Below are the code and all the weights of a small trained network. Each question names an input and a target symbol and asks about switching units off, where a switched-off unit gives its printed mean instead of its output.

import numpy as np


def w(rows, s, z=0):
    codes = np.array(rows[::2]) - 128.0
    scale = np.full(codes.shape[1], s)
    scale[-1] = z or s
    return codes * scale


def f(y):
    return y / 2 * (1 + np.tanh(0.7978845608 * (y + 0.044715 * y**3)))


def softmax(a):
    e = np.exp(a - a.max(-1, keepdims=True))
    return e / e.sum(-1, keepdims=True)


def log_softmax(a):
    a = a - a.max(-1, keepdims=True)
    return a - np.log(np.exp(a).sum(-1, keepdims=True))


def net(x, mask):
    ids = ['ΓΘβεημσφω'.index(c) for c in x.split()]
    T = len(ids)
    res = E[ids] + P[:T]
    u = 0
    for l in range(2):
        q, k, v = (res @ M[l].T for M in (Q, K, V))
        z = softmax(np.where(np.tri(T) > 0, q @ k.T / 3**0.5, -1e9)) @ v
        res = res + np.where(mask[u], z, O[l][:, -1]) @ O[l][:, :-1]
        u += 1
        y = f(res @ A[l][:, :-1].T + A[l][:, -1])
        res = res + np.where(mask[u : u + 16], y, B[l][:, -1]) @ B[l][:, :-1]
        u += 16
    return log_softmax(res[-1] @ U[:, :-1].T + U[:, -1])


Q, K, V, O, A, B = {}, {}, {}, {}, {}, {}
E = w([
[109,142,86,83],'Γ',
[241,91,121,202],'Θ',
[116,225,116,167],'β',
[177,9,236,192],'ε',
[181,140,91,174],'η',
[167,90,80,48],'μ',
[167,51,174,28],'σ',
[107,106,178,74],'φ',
[85,180,199,174],'ω',
],0.014)
P = w([
[28,42,116,159],'0',
[247,134,13,180],'1',
[205,196,206,50],'2',
[180,114,24,174],'3',
[208,186,223,54],'4',
[159,117,23,163],'5',
[211,186,232,57],'6',
[145,121,25,152],'7',
[220,180,232,61],'8',
[135,119,25,147],'9',
[223,174,240,53],'10',
[127,121,25,142],'11',
],0.011)
Q[0] = w([
[183,14,252,201],'0.h0',
[136,253,137,106],'0.h0',
[233,211,146,21],'0.h0',
],0.0058)
K[0] = w([
[40,93,2,137],'0.h0',
[159,226,89,63],'0.h0',
[96,254,159,73],'0.h0',
],0.0057)
V[0] = w([
[2,142,201,133],'0.h0',
[119,180,148,87],'0.h0',
[213,192,224,90],'0.h0',
],0.0068)
O[0] = w([
[21,73,129,112,19],'0.h0',
[48,222,245,129,158],'0.h0',
[124,253,219,52,252],'0.h0',
],0.0039,0.0038)
A[0] = w([
[136,54,133,67,165],'0.n0',
[120,139,151,156,84],'0.n1',
[34,107,146,105,25],'0.n2',
[86,176,117,114,89],'0.n3',
[218,170,120,139,91],'0.n4',
[73,94,170,141,59],'0.n5',
[150,233,150,75,75],'0.n6',
[133,126,105,246,102],'0.n7',
[138,136,162,43,105],'0.n8',
[140,239,17,192,1],'0.n9',
[166,161,195,92,129],'0.n10',
[33,126,121,200,90],'0.n11',
[104,133,199,140,92],'0.n12',
[91,168,213,138,116],'0.n13',
[47,114,38,174,86],'0.n14',
[124,26,61,94,34],'0.n15',
],0.011,0.0075)
B[0] = w([
[117,181,125,119,206],'0.n0',
[100,95,182,101,113],'0.n1',
[138,142,98,2,125],'0.n2',
[162,93,146,107,132],'0.n3',
[87,107,136,105,203],'0.n4',
[124,122,163,60,122],'0.n5',
[153,85,163,145,254],'0.n6',
[92,180,138,185,154],'0.n7',
[137,135,116,172,232],'0.n8',
[70,182,138,80,170],'0.n9',
[114,70,133,164,253],'0.n10',
[96,32,152,121,132],'0.n11',
[147,136,122,101,142],'0.n12',
[136,125,74,104,176],'0.n13',
[107,74,69,105,145],'0.n14',
[149,128,147,36,163],'0.n15',
],0.012,0.0084)
Q[1] = w([
[35,1,124,119],'1.h0',
[69,157,161,146],'1.h0',
[126,80,253,102],'1.h0',
],0.0084)
K[1] = w([
[43,103,20,78],'1.h0',
[80,129,127,164],'1.h0',
[26,1,163,88],'1.h0',
],0.0077)
V[1] = w([
[135,177,254,97],'1.h0',
[84,106,153,105],'1.h0',
[87,88,138,183],'1.h0',
],0.0089)
O[1] = w([
[184,145,152,75,37],'1.h0',
[61,254,137,71,254],'1.h0',
[52,91,147,83,94],'1.h0',
],0.0098,0.006)
A[1] = w([
[179,117,143,90,237],'1.n0',
[58,159,125,168,115],'1.n1',
[118,93,48,59,99],'1.n2',
[112,55,112,45,61],'1.n3',
[135,156,60,177,37],'1.n4',
[45,167,67,168,238],'1.n5',
[100,186,163,87,61],'1.n6',
[211,93,86,219,111],'1.n7',
[122,72,185,136,85],'1.n8',
[93,191,96,119,1],'1.n9',
[233,137,97,120,98],'1.n10',
[159,150,86,24,33],'1.n11',
[80,88,208,113,111],'1.n12',
[156,168,221,247,126],'1.n13',
[65,218,132,127,191],'1.n14',
[143,88,43,201,232],'1.n15',
],0.013,0.0072)
B[1] = w([
[171,177,108,104,204],'1.n0',
[141,132,174,102,187],'1.n1',
[87,153,112,190,188],'1.n2',
[193,164,167,153,165],'1.n3',
[126,60,165,68,137],'1.n4',
[181,69,156,92,245],'1.n5',
[100,139,95,138,171],'1.n6',
[222,143,167,106,166],'1.n7',
[142,75,107,76,146],'1.n8',
[67,143,106,89,150],'1.n9',
[12,153,188,140,178],'1.n10',
[152,63,140,174,194],'1.n11',
[131,180,85,87,174],'1.n12',
[104,100,77,188,228],'1.n13',
[114,114,151,157,245],'1.n14',
[106,181,71,105,180],'1.n15',
],0.011,0.013)
U = w([
[2,205,60,180,125],'Γ',
[184,155,255,123,122],'Θ',
[178,93,51,189,80],'β',
[71,13,198,191,134],'ε',
[17,161,174,77,75],'η',
[244,40,158,70,80],'μ',
[148,204,85,25,161],'σ',
[69,94,29,77,255],'φ',
[134,65,204,39,103],'ω',
],0.0079,0.0071)

Each question gives the input, a string of symbols that net reads in full, and the target symbol t.
The units are the heads (3 rows each of Q, K, V and O) and the neurons (one row each of A and B). Each row of codes is followed by its name. A weight is (code - 128) times the scale printed after its matrix; where a second scale follows, it is the last column's (O, A, B and U).
mask holds one flag per unit, layer by layer, with each layer's heads first. A switched-off unit (its flag False) gives its mean, the last column of its rows in O or B, instead of its output. The means were averaged over made-up inputs and are rounded, as every weight is.
A unit's drop is (log p(t) with every unit on - log p(t) with that unit switched off) / (log p(t) with every unit on - log p(t) with every unit switched off).
The circuit of an input: a set's keep is (log p(t) with only the set's units on - log p(t) with every unit switched off) / (log p(t) with every unit on - log p(t) with every unit switched off). Starting from the 12 units with the biggest drops (on a tie, the unit counted first), units are removed one at a time, each time the one whose removal leaves the highest keep (on an exact tie, the one counted first), for as long as the keep stays at least 0.8.
circuit, biggest first: the units of the circuit, biggest drop first
most important unit: the unit with the biggest drop
top k neurons: the k neurons with the biggest drops, biggest first
top k neurons in layer l: the k neurons of layer l with the biggest drops, biggest first
input Γ ε μ Γ φ φ σ Θ, target μ: circuit, biggest first -> [1.n7]
input Θ β ε σ Γ Γ Γ, target μ: top 2 neurons -> [0.n6 0.n10]
input β Γ μ φ Γ φ Γ Γ φ, target ω: top 4 neurons -> [0.n11 1.n5 0.n14 1.n12]
input ω Γ σ Γ η β Γ Γ μ β η, target η: top 2 neurons -> [0.n11 0.n5]
input μ φ Γ σ σ φ Θ φ η, target β: top 2 neurons in layer 1 -> [1.n13 1.n7]
input Γ Γ φ Γ Γ ε Θ σ Γ Γ ε, target ε: circuit, biggest first -> [1.h0 0.h0]
input Γ Γ Γ Γ β Θ η, target ε: top 2 neurons -> [0.n14 0.n11]
input Γ φ Θ φ μ Θ σ, target ε: circuit, biggest first -> [1.h0 0.h0 0.n10]
input σ φ β Θ, target μ: top 4 neurons -> [0.n7 1.n5 1.n7 1.n4]
input μ φ μ Θ ε ω, target ε: circuit, biggest first -> [1.n0 1.n5]
input β Θ φ β μ, target ω: top 4 neurons -> [0.n11 1.n5 0.n14 1.n12]
input Γ φ Γ Γ σ φ Γ Θ μ, target ε: circuit, biggest first -> [0.h0 1.h0 0.n14 0.n10]
input Γ Θ Γ ω Θ η Γ, target ε: circuit, biggest first -> [1.h0 0.h0 0.n6 0.n10]
input β φ Γ σ β φ ε φ Γ, target ω: top 2 neurons -> [0.n11 0.n14]
input Γ η σ ε, target β: top 3 neurons -> [0.n10 0.n7 0.n6]
input Θ φ φ σ Θ σ φ, target μ: most important unit -> 0.n10
input Θ ω ε Γ Γ β, target η: top 2 neurons in layer 1 -> [1.n9 1.n6]
input ε φ σ μ, target Γ: circuit, biggest first -> [1.n10 1.n5 1.h0 0.n10]
input Γ Γ Θ μ Γ σ μ Γ Γ φ, target σ: circuit, biggest first -> [1.n13 0.n10]
input Γ ω Γ ω Γ Γ ε σ Θ Γ φ, target ε: top neuron in layer 0 -> [0.n14]
input β Γ Γ, target ω: top 2 neurons -> [0.n11 1.n5]
input ε ε σ Γ ε Θ φ Γ σ, target σ: circuit, biggest first -> [1.h0 1.n12]
input Θ Γ μ Γ σ Γ Γ η μ Γ μ, target μ: top 2 neurons -> [0.n10 0.n8]
input Γ Γ Γ Γ Γ μ Θ Γ ε, target ε: top 2 neurons in layer 0 -> [0.n14 0.n11]
